Below are the code and all the weights of a small trained network. Each question names an input and a class and asks about switching units off, where a switched-off unit gives its printed mean instead of its output.

import numpy as np


def w(rows, s, z=0):
    codes = np.array(rows[::2]) - 128.0
    scale = np.full(codes.shape[1], s)
    scale[-1] = z or s
    return codes * scale


def f(y):
    return np.maximum(y, 0)


def log_softmax(a):
    a = a - a.max(-1, keepdims=True)
    return a - np.log(np.exp(a).sum(-1, keepdims=True))


def net(x, mask):
    res = np.array(x, float).reshape(1, 8) / 4 @ E
    y = f(res @ A[0][:, :-1].T + A[0][:, -1])
    res = res + np.where(mask, y, B[0][:, -1]) @ B[0][:, :-1]
    return log_softmax(res[-1] @ U[:, :-1].T + U[:, -1])


A, B = {}, {}
E = w([
[127,127,125,127,124,133,130,124,128,125,127,132],'x0',
[145,119,153,66,189,194,87,113,94,130,124,43],'x1',
[126,129,130,130,126,129,127,126,130,130,127,127],'x2',
[126,126,132,134,129,129,129,121,130,131,127,126],'x3',
[111,172,137,111,166,65,146,111,183,44,69,86],'x4',
[131,118,113,100,47,78,8,44,48,107,180,128],'x5',
[127,130,129,125,135,122,132,127,129,133,140,127],'x6',
[133,123,125,129,135,124,137,125,126,127,135,124],'x7',
],0.016)
A[0] = w([
[108,126,101,198,30,58,151,138,119,139,154,236,189],'N0',
[121,82,143,155,182,255,197,233,181,165,121,107,100],'N1',
[98,145,144,86,158,63,103,109,163,26,106,72,77],'N2',
[94,192,129,182,150,53,222,168,223,27,56,162,147],'N3',
[125,184,130,93,157,62,114,69,135,39,78,76,14],'N4',
[140,84,132,85,89,188,58,97,24,111,168,92,95],'N5',
[118,177,143,81,182,77,97,96,161,59,87,45,139],'N6',
[121,106,77,199,41,59,142,134,134,148,159,201,48],'N7',
[141,74,85,187,101,153,126,219,149,226,153,183,17],'N8',
[123,122,106,120,52,46,91,94,118,69,146,112,8],'N9',
],0.0087,0.017)
B[0] = w([
[173,209,151,131,234,157,169,111,100,92,52,102,252],'N0',
[175,170,179,83,173,153,83,38,7,87,96,139,243],'N1',
[146,156,173,92,178,189,131,81,66,89,141,134,173],'N2',
[82,75,52,178,57,52,136,191,208,188,172,117,249],'N3',
[78,130,198,76,147,138,1,63,30,167,147,82,160],'N4',
[84,51,107,148,82,96,96,185,168,162,219,95,223],'N5',
[191,166,116,162,181,182,182,149,159,111,71,194,196],'N6',
[75,86,200,7,121,192,21,82,34,97,190,115,185],'N7',
[165,164,123,163,175,122,164,121,182,133,49,127,176],'N8',
[206,245,134,176,212,188,242,132,177,172,18,164,158],'N9',
],0.0091,0.021)
U = w([
[142,191,150,123,159,155,211,130,164,121,27,95,25],'0',
[121,140,172,59,94,135,9,52,54,107,126,108,254],'1',
[79,51,91,137,1,51,100,182,225,159,161,88,108],'2',
],0.0086,0.0052)

Each question gives the input, the list of numbers given to net, and the class t.
The units are the neurons (one row each of A and B). Each row of codes is followed by its name. A weight is (code - 128) times the scale printed after its matrix; where a second scale follows, it is the last column's (A, B and U).
mask holds one flag per neuron, in row order. A switched-off neuron (its flag False) gives its mean, the last column of its row in B, instead of its output. The means were averaged over made-up inputs and are rounded, as every weight is.
A unit's drop is (log p(t) with every unit on - log p(t) with that unit switched off) / (log p(t) with every unit on - log p(t) with every unit switched off).
The circuit of an input: a set's keep is (log p(t) with only the set's units on - log p(t) with every unit switched off) / (log p(t) with every unit on - log p(t) with every unit switched off). Starting from all 10 units, units are removed one at a time, each time the one whose removal leaves the highest keep (on an exact tie, the one counted first), for as long as the keep stays at least 0.8.
circuit, biggest first: the units of the circuit, biggest drop first
unit that matters most: the unit with the biggest drop
k most important neurons: the k neurons with the biggest drops, biggest first
drop of u: that unit's drop, to one decimal
input [-3,-4,4,-6,3,7,3,2], class 0: 3 most important neurons : N9; N0; N1
input [7,-3,2,-1,6,-2,-2,-3], class 2: circuit, biggest first : N3
input [4,-2,-6,-3,1,7,7,8], class 0: 3 most important neurons : N9; N1; N0
input [1,1,-3,7,-1,-3,4,-7], class 1: 2 most important neurons : N0; N6
input [0,3,2,6,3,0,-2,-3], class 0: 4 most important neurons : N6; N7; N1; N5
input [0,0,1,-2,3,1,6,7], class 0: 2 most important neurons : N5; N7
input [-3,-7,1,-7,1,0,2,-3], class 2: 3 most important neurons : N3; N1; N6
input [-7,-8,-6,-4,5,3,0,7], class 0: 2 most important neurons : N0; N9
input [7,1,-6,-3,-2,-6,4,8], class 1: 2 most important neurons : N1; N0
input [-1,-1,-7,7,-1,0,8,3], class 0: 4 most important neurons : N3; N7; N1; N5
input [3,-1,-3,2,2,8,5,2], class 0: 2 most important neurons : N9; N1
input [3,-5,2,-8,5,0,8,0], class 2: 2 most important neurons : N3; N1
input [-3,1,1,4,-7,8,4,6], class 2: 2 most important neurons : N5; N1
input [-8,8,7,-3,-8,-7,4,-7], class 1: unit that matters most : N1
input [6,5,7,-2,-6,6,-1,8], class 2: drop of N5 : 0.2
input [-7,-3,2,-2,6,6,-1,0], class 0: drop of N9 : 0.9
input [-1,-8,6,6,4,-1,2,4], class 2: drop of N3 : 2.0
